Look-ups in named tables: a row name and a column name give one cell, copied from the table.

Table Zon
	Nuri	Kova	Duk	Bar
Dovimi	185	195	172	173
Vosop	94	132	63	80
Nogu	69	36	45	43
Zim	187	130	183	164

Vosop, Bar -> 80
Zim, Bar -> 164
Dovimi, Nuri -> 185
Nogu, Bar -> 43
Dovimi, Duk -> 172
Zim, Duk -> 183
Nogu, Nuri -> 69

Fum:
          Bidoke   Mupiba
Zut       88.020   -6.227
Zib      -17.346   -8.894
Bal      -47.957   -4.148
Moto       5.095  -51.335
Gom       -7.559  -49.609
Pev      -24.500  -43.189
Zukelap  -10.071  -53.451
Liko      -8.885   22.961

Zut, Bidoke: 88.020
Gom, Bidoke: -7.559
Zib, Bidoke: -17.346
Zut, Mupiba: -6.227
Zukelap, Mupiba: -53.451
Pev, Bidoke: -24.500
Liko, Mupiba: 22.961
Bal, Bidoke: -47.957
Zib, Mupiba: -8.894
Pev, Mupiba: -43.189
Zukelap, Bidoke: -10.071

Table Garer
        Zelo  Mutaz  Gobasiv  Potem  Dobal  Keve  Tevotu  Rukatiz  Kazudev  Fuv
Zum      134    131      134    122    187    71     156       82       54  128
Nelura   195     91      201    127    201    97     142      146       53  208
Nilefu   130    173      182    114    175   104      93      188      113  145
Lir      249     71      228     88    180   135      87      197      154  197
Lomul     52     83      105    118    123    82     171       13      155  144
Bos      134     71      115    148    181   122     179      108      152  143

Lir, Fuv -> 197
Lomul, Kazudev -> 155
Lir, Tevotu -> 87
Lomul, Tevotu -> 171
Zum, Kazudev -> 54
Nelura, Tevotu -> 142
Lomul, Zelo -> 52
Bos, Zelo -> 134
Zum, Gobasiv -> 134
Bos, Potem -> 148
Nilefu, Tevotu -> 93

Dufi:
fields: Gabibad, Vatok, Ral, Dabukin
Vun: [0.0, -0.4, 0.2, 0.4]
Dugevo: [-0.3, 0.4, 0.4, 0.3]
Goz: [-0.5, -0.3, 0.4, -0.1]
Pase: [0.5, 0.1, -0.7, -0.3]
Novutun: [-0.7, 0.3, 0.5, -0.1]

Gabibad of Pase = 0.5
Gabibad of Dugevo = -0.3
Dabukin of Goz = -0.1
Vatok of Pase = 0.1
Ral of Pase = -0.7
Gabibad of Novutun = -0.7
Gabibad of Vun = 0.0
Ral of Vun = 0.2
Vatok of Vun = -0.4
Ral of Dugevo = 0.4
Dabukin of Vun = 0.4
Ral of Goz = 0.4

Table Doziz
fields: Lotiro, Veniput, Tunotef, Muvut, Faz, Nodoke, Baliv, Vesegug, Kotis, Povedi
Bub: [-100, 1483, 4018, -3273, 2094, 2361, 1951, 2715, -1597, 440]
Dofiv: [-613, 3369, 5467, -1197, 528, -5367, -831, 3117, 4446, -2498]
Gusovi: [727, 5853, -5318, -1564, -796, -3509, -214, -708, 3383, -1065]
Mazamab: [3496, 2691, -3987, -1975, 2043, -2504, -5319, 4503, -1440, -1811]
Fogakem: [-4231, -6004, 2244, -3879, -4930, 4623, -1857, 3536, -5019, -4022]
Boru: [5234, 5134, -6168, -3140, -4537, 3519, 4306, -555, -1107, 3836]
Nol: [812, -6716, 2834, 4788, -6219, -1080, 3494, 3807, 3070, -2507]
Kizomed: [-2164, -1916, 5617, 5218, -7244, -4248, -6630, 2751, 2390, 3803]

Fogakem, Faz => -4930
Bub, Veniput => 1483
Nol, Nodoke => -1080
Boru, Kotis => -1107
Gusovi, Nodoke => -3509
Nol, Kotis => 3070
Row with the largest Kotis: Dofiv

Raruvi:
|  | Nuf | Zonezov | Difum | Noga | Zuse | Gakeza |
|---|---|---|---|---|---|---|
| Donifak | -33.897 | -33.805 | -31.932 | -34.779 | -35.942 | -41.214 |
| Mimin | -34.652 | -38.173 | -31.418 | -35.490 | -36.891 | -32.937 |
| Bava | -82.674 | 24.411 | 78.401 | -29.912 | -58.431 | 13.220 |
| Fus | -35.767 | -37.653 | -38.598 | -30.027 | -35.856 | -35.114 |
| Sur | -31.571 | -31.161 | -37.278 | -36.134 | -36.934 | -34.536 |
| Vug | -33.832 | -37.402 | -35.814 | -30.977 | -36.136 | -39.053 |

Donifak, Nuf -> -33.897
Vug, Nuf -> -33.832
Vug, Gakeza -> -39.053
Vug, Zuse -> -36.136
Donifak, Noga -> -34.779
Sur, Gakeza -> -34.536
Vug, Difum -> -35.814
Donifak, Gakeza -> -41.214
Bava, Difum -> 78.401
Mimin, Noga -> -35.490
Mimin, Gakeza -> -32.937
Fus, Gakeza -> -35.114
Sur, Difum -> -37.278
Fus, Noga -> -30.027
Mimin, Nuf -> -34.652

Table Samep
|  | Zesofot | Rer | Ripizum |
|---|---|---|---|
| Lipa | 4174 | 8739 | 6006 |
| Bon | 2492 | 3502 | 3139 |
| Gomuki | 9100 | 8910 | 5434 |
| Kavupo | 9155 | 6949 | 416 |
| Rugalal | 437 | 8511 | 8889 |
| Tib | 2429 | 2009 | 8279 |

Bon, Ripizum -> 3139
Kavupo, Zesofot -> 9155
Rugalal, Zesofot -> 437
Bon, Zesofot -> 2492
Tib, Zesofot -> 2429
Gomuki, Ripizum -> 5434
Bon, Rer -> 3502
Kavupo, Rer -> 6949

Zab:
cols = Nak, Gobad, Pes, Gonupa, Zapafo, Lebise, Nime, Nud
Bik: [79, 0, 225, 108, 128, 169, 101, 178]
Ren: [197, 122, 239, 158, 33, 37, 12, 234]
Tez: [166, 104, 109, 126, 232, 100, 209, 96]
Mir: [57, 149, 239, 57, 161, 213, 144, 141]
Kub: [227, 93, 86, 140, 186, 84, 178, 100]
Gulutet: [151, 205, 177, 204, 120, 84, 90, 131]
Pofanum: [133, 71, 189, 24, 88, 246, 128, 147]

Ren, Zapafo: 33
Mir, Gobad: 149
Ren, Nud: 234
Gulutet, Lebise: 84
Bik, Pes: 225
Bik, Nime: 101
Tez, Gonupa: 126
Tez, Nime: 209
Mir, Nime: 144
Pofanum, Gobad: 71
Pofanum, Nime: 128
Mir, Nud: 141
Gulutet, Nak: 151
Mir, Pes: 239
Bik, Zapafo: 128
Bik, Lebise: 169

Table Lovi
,Zoteke,Kagutof,Gasova,Goso,Vogo,Rez
Lafefar,164,147,180,142,52,111
Nem,151,93,161,151,182,162
Rinotin,186,161,175,88,120,100
Luko,187,95,86,151,73,116
Bupu,136,80,103,56,164,176
Gipena,78,135,182,185,47,200
Mogaze,78,99,156,209,151,90
Furep,105,201,90,92,93,157

Mogaze, Kagutof -> 99
Furep, Rez -> 157
Nem, Goso -> 151
Gipena, Vogo -> 47
Rinotin, Vogo -> 120
Bupu, Goso -> 56
Rinotin, Zoteke -> 186
Bupu, Gasova -> 103
Furep, Goso -> 92
Mogaze, Vogo -> 151
Rinotin, Goso -> 88
Nem, Vogo -> 182
Lafefar, Goso -> 142
Bupu, Kagutof -> 80
Gipena, Zoteke -> 78
Rinotin, Gasova -> 175

Dapode
|  | Nazubo | Sebu | Lif |
|---|---|---|---|
| Sop | 12.1 | 74.9 | 8.4 |
| Mot | 66.2 | 25.1 | 70.9 |
| Fefoli | 25.2 | 78.3 | 27.4 |
| Bofegos | 24.6 | 69.2 | 21.1 |
| Mobeled | 6.9 | 74.0 | 8.1 |

Sebu of Bofegos = 69.2
Nazubo of Sop = 12.1
Lif of Bofegos = 21.1
Nazubo of Mobeled = 6.9
Lif of Mobeled = 8.1
Nazubo of Fefoli = 25.2
Sebu of Mobeled = 74.0
Lif of Mot = 70.9
Sebu of Sop = 74.9
Nazubo of Bofegos = 24.6
Sebu of Fefoli = 78.3
Sebu of Mot = 25.1
Nazubo of Mot = 66.2
Lif of Fefoli = 27.4
Lif of Sop = 8.4

